Here is a tiny trained network, its code and every weight. The questions are about switching its units off for an input and a class, where a switched-off unit gives its printed mean instead of its output.

import numpy as np


def w(rows, s, z=0):
    codes = np.array(rows[::2]) - 128.0
    scale = np.full(codes.shape[1], s)
    scale[-1] = z or s
    return codes * scale


def norm(h):
    return h / np.sqrt((h * h).mean(-1, keepdims=True) + 1e-5)


def f(y):
    return np.maximum(y, 0)


def log_softmax(a):
    a = a - a.max(-1, keepdims=True)
    return a - np.log(np.exp(a).sum(-1, keepdims=True))


def net(x, mask):
    res = np.array(x, float).reshape(1, 4) / 4 @ E
    u = 0
    for l in range(2):
        y = f(norm(res) @ A[l][:, :-1].T + A[l][:, -1])
        res = res + np.where(mask[u : u + 7], y, B[l][:, -1]) @ B[l][:, :-1]
        u += 7
    return log_softmax(norm(res)[-1] @ U[:, :-1].T + U[:, -1])


A, B = {}, {}
E = w([
[120,126,105,120,130],'x0',
[220,122,51,142,2],'x1',
[176,35,152,224,135],'x2',
[159,148,122,158,147],'x3',
],0.0062)
A[0] = w([
[98,162,96,69,146,28],'L0N0',
[119,227,107,90,118,255],'L0N1',
[141,28,128,151,119,139],'L0N2',
[144,176,142,142,154,107],'L0N3',
[36,37,187,172,255,147],'L0N4',
[122,242,109,110,14,50],'L0N5',
[61,210,185,78,241,181],'L0N6',
],0.0076,0.002)
B[0] = w([
[96,114,153,154,160,168],'L0N0',
[103,197,165,155,128,215],'L0N1',
[45,111,151,160,131,186],'L0N2',
[68,115,138,88,135,145],'L0N3',
[231,170,111,129,193,254],'L0N4',
[226,151,122,90,161,209],'L0N5',
[10,83,112,148,35,255],'L0N6',
],0.011,0.0074)
A[1] = w([
[174,174,160,38,164,3],'L1N0',
[157,83,99,88,240,104],'L1N1',
[231,159,128,162,143,176],'L1N2',
[123,57,120,181,72,28],'L1N3',
[221,33,61,116,25,212],'L1N4',
[75,90,144,205,7,234],'L1N5',
[204,206,119,27,89,100],'L1N6',
],0.012,0.0017)
B[1] = w([
[111,145,72,94,40,184],'L1N0',
[172,61,182,213,129,179],'L1N1',
[60,133,122,104,136,242],'L1N2',
[69,167,129,93,72,179],'L1N3',
[48,147,168,130,190,208],'L1N4',
[63,224,90,99,199,254],'L1N5',
[245,114,85,143,42,234],'L1N6',
],0.012,0.009)
U = w([
[2,199,128,113,160,223],'0',
[164,18,197,228,207,230],'1',
[172,62,138,129,116,13],'2',
[194,66,115,92,156,32],'3',
[152,113,181,109,109,14],'4',
[168,49,151,99,116,3],'5',
[217,147,72,77,16,233],'6',
],0.011,0.005)

Each question gives the input, the list of numbers given to net, and the class t.
The units are the neurons (one row each of A and B). Each row of codes is followed by its name. A weight is (code - 128) times the scale printed after its matrix; where a second scale follows, it is the last column's (A, B and U).
mask holds one flag per neuron, layer by layer. A switched-off neuron (its flag False) gives its mean, the last column of its row in B, instead of its output. The means were averaged over made-up inputs and are rounded, as every weight is.
A unit's drop is (log p(t) with every unit on - log p(t) with that unit switched off) / (log p(t) with every unit on - log p(t) with every unit switched off).
The circuit of an input: a set's keep is (log p(t) with only the set's units on - log p(t) with every unit switched off) / (log p(t) with every unit on - log p(t) with every unit switched off). Starting from the 12 units with the biggest drops (on a tie, the unit counted first), units are removed one at a time, each time the one whose removal leaves the highest keep (on an exact tie, the one counted first), for as long as the keep stays at least 0.8.
units of the circuit, in order: the units of the circuit, biggest drop first
k most important neurons: the k neurons with the biggest drops, biggest first
k most important neurons of layer l: the k neurons of layer l with the biggest drops, biggest first
drop of u: that unit's drop, to one decimal
input [4,-2,3,-4], class 1: units of the circuit, in order => L0N4, L1N1
input [-1,6,2,-4], class 0: units of the circuit, in order => L1N4
input [1,0,1,3], class 1: 2 most important neurons => L0N6, L0N1
input [6,0,6,-5], class 1: 2 most important neurons => L0N6, L0N4
input [6,1,-8,-2], class 6: 2 most important neurons of layer 0 => L0N5, L0N2
input [0,6,2,4], class 0: 2 most important neurons => L1N4, L0N4
input [-6,-4,1,8], class 1: 2 most important neurons => L0N4, L0N1
input [0,-5,1,1], class 1: 3 most important neurons of layer 0 => L0N4, L0N1, L0N2
input [-2,1,-5,-4], class 6: 2 most important neurons of layer 0 => L0N5, L0N2
input [-3,-4,3,6], class 1: drop of L0N1 => 0.0
input [4,8,3,2], class 0: drop of L1N4 => 0.1
input [3,-8,2,-8], class 1: drop of L0N4 => 1.1
